Here is a tiny trained network, its code and every weight. The questions are about switching its units off for an input and a class, where a switched-off unit gives its printed mean instead of its output.

import numpy as np


def w(rows, s, z=0):
    codes = np.array(rows[::2]) - 128.0
    scale = np.full(codes.shape[1], s)
    scale[-1] = z or s
    return codes * scale


def norm(h):
    return h / np.sqrt((h * h).mean(-1, keepdims=True) + 1e-5)


def f(y):
    return y / 2 * (1 + np.tanh(0.7978845608 * (y + 0.044715 * y**3)))


def log_softmax(a):
    a = a - a.max(-1, keepdims=True)
    return a - np.log(np.exp(a).sum(-1, keepdims=True))


def net(x, mask):
    res = np.array(x, float).reshape(1, 6) / 4 @ E
    u = 0
    for l in range(4):
        y = f(norm(res) @ A[l][:, :-1].T + A[l][:, -1])
        res = res + np.where(mask[u : u + 4], y, B[l][:, -1]) @ B[l][:, :-1]
        u += 4
    return log_softmax(norm(res)[-1] @ U[:, :-1].T + U[:, -1])


A, B = {}, {}
E = w([
[30,163,249],'x0',
[140,247,92],'x1',
[128,126,127],'x2',
[129,128,126],'x3',
[2,99,19],'x4',
[128,128,130],'x5',
],0.0056)
A[0] = w([
[153,83,40,126],'L0N1',
[246,113,116,129],'L0N2',
[119,131,210,3],'L0N3',
[117,85,155,236],'L0N4',
],0.013,0.0048)
B[0] = w([
[173,115,119,240],'L0N1',
[7,137,154,254],'L0N2',
[142,152,120,151],'L0N3',
[112,80,115,225],'L0N4',
],0.015,0.0046)
A[1] = w([
[180,37,226,18],'L1N1',
[197,32,244,16],'L1N2',
[109,103,191,81],'L1N3',
[108,181,86,1],'L1N4',
],0.011,0.006)
B[1] = w([
[90,210,95,209],'L1N1',
[97,253,6,234],'L1N2',
[2,136,108,245],'L1N3',
[52,116,41,59],'L1N4',
],0.0077,0.0011)
A[2] = w([
[138,134,43,137],'L2N1',
[10,202,74,32],'L2N2',
[200,201,40,59],'L2N3',
[109,227,165,254],'L2N4',
],0.014,0.0043)
B[2] = w([
[145,84,252,172],'L2N1',
[138,216,148,254],'L2N2',
[2,106,81,158],'L2N3',
[225,83,84,235],'L2N4',
],0.012,0.0093)
A[3] = w([
[116,134,57,41],'L3N1',
[3,106,132,4],'L3N2',
[144,247,123,43],'L3N3',
[254,143,106,19],'L3N4',
],0.0098,0.0031)
B[3] = w([
[104,103,173,104],'L3N1',
[3,121,76,245],'L3N2',
[162,198,141,255],'L3N3',
[67,76,153,207],'L3N4',
],0.014,0.004)
U = w([
[29,128,130,2],'0',
[184,253,146,149],'1',
[238,44,146,221],'2',
],0.018,0.00088)

Each question gives the input, the list of numbers given to net, and the class t.
The units are the neurons (one row each of A and B). Each row of codes is followed by its name. A weight is (code - 128) times the scale printed after its matrix; where a second scale follows, it is the last column's (A, B and U).
mask holds one flag per neuron, layer by layer. A switched-off neuron (its flag False) gives its mean, the last column of its row in B, instead of its output. The means were averaged over made-up inputs and are rounded, as every weight is.
A unit's drop is (log p(t) with every unit on - log p(t) with that unit switched off) / (log p(t) with every unit on - log p(t) with every unit switched off).
The circuit of an input: a set's keep is (log p(t) with only the set's units on - log p(t) with every unit switched off) / (log p(t) with every unit on - log p(t) with every unit switched off). Starting from the 12 units with the biggest drops (on a tie, the unit counted first), units are removed one at a time, each time the one whose removal leaves the highest keep (on an exact tie, the one counted first), for as long as the keep stays at least 0.8.
units of the circuit, in order: the units of the circuit, biggest drop first
k most important neurons: the k neurons with the biggest drops, biggest first
top k neurons in layer l: the k neurons of layer l with the biggest drops, biggest first
drop of u: that unit's drop, to one decimal
input [-2,0,-7,-3,-4,-7], class 0: units of the circuit, in order : L0N2
input [7,-8,-1,4,-4,-6], class 1: units of the circuit, in order : L1N2, L0N2
input [-8,-2,4,-2,-1,4], class 0: 2 most important neurons : L0N2, L2N4
input [8,3,-2,0,8,7], class 1: units of the circuit, in order : L2N2, L0N2
input [5,7,-4,4,-2,-4], class 2: units of the circuit, in order : L2N4, L0N2
input [-5,-8,7,8,0,7], class 0: top 2 neurons in layer 2 : L2N4, L2N1
input [5,1,-8,-6,-4,3], class 2: 4 most important neurons : L2N4, L0N3, L0N1, L3N4
input [6,2,1,-8,1,0], class 1: 4 most important neurons : L0N1, L1N3, L3N2, L2N1
input [-7,0,6,6,-8,-4], class 0: 3 most important neurons : L1N2, L1N1, L0N3
input [2,6,-7,6,-1,-5], class 2: 2 most important neurons : L2N4, L0N2
input [4,2,3,-1,-2,4], class 2: 2 most important neurons : L0N2, L0N3
input [-7,8,2,-2,2,6], class 0: drop of L2N3 : 2.3
input [-4,-6,7,0,4,7], class 2: drop of L1N3 : 0.0
input [1,4,7,0,6,-6], class 1: units of the circuit, in order : L2N2
input [4,-3,-1,7,-2,4], class 1: drop of L0N2 : 1.8
input [2,-1,2,-4,-2,-6], class 1: drop of L2N2 : 0.1
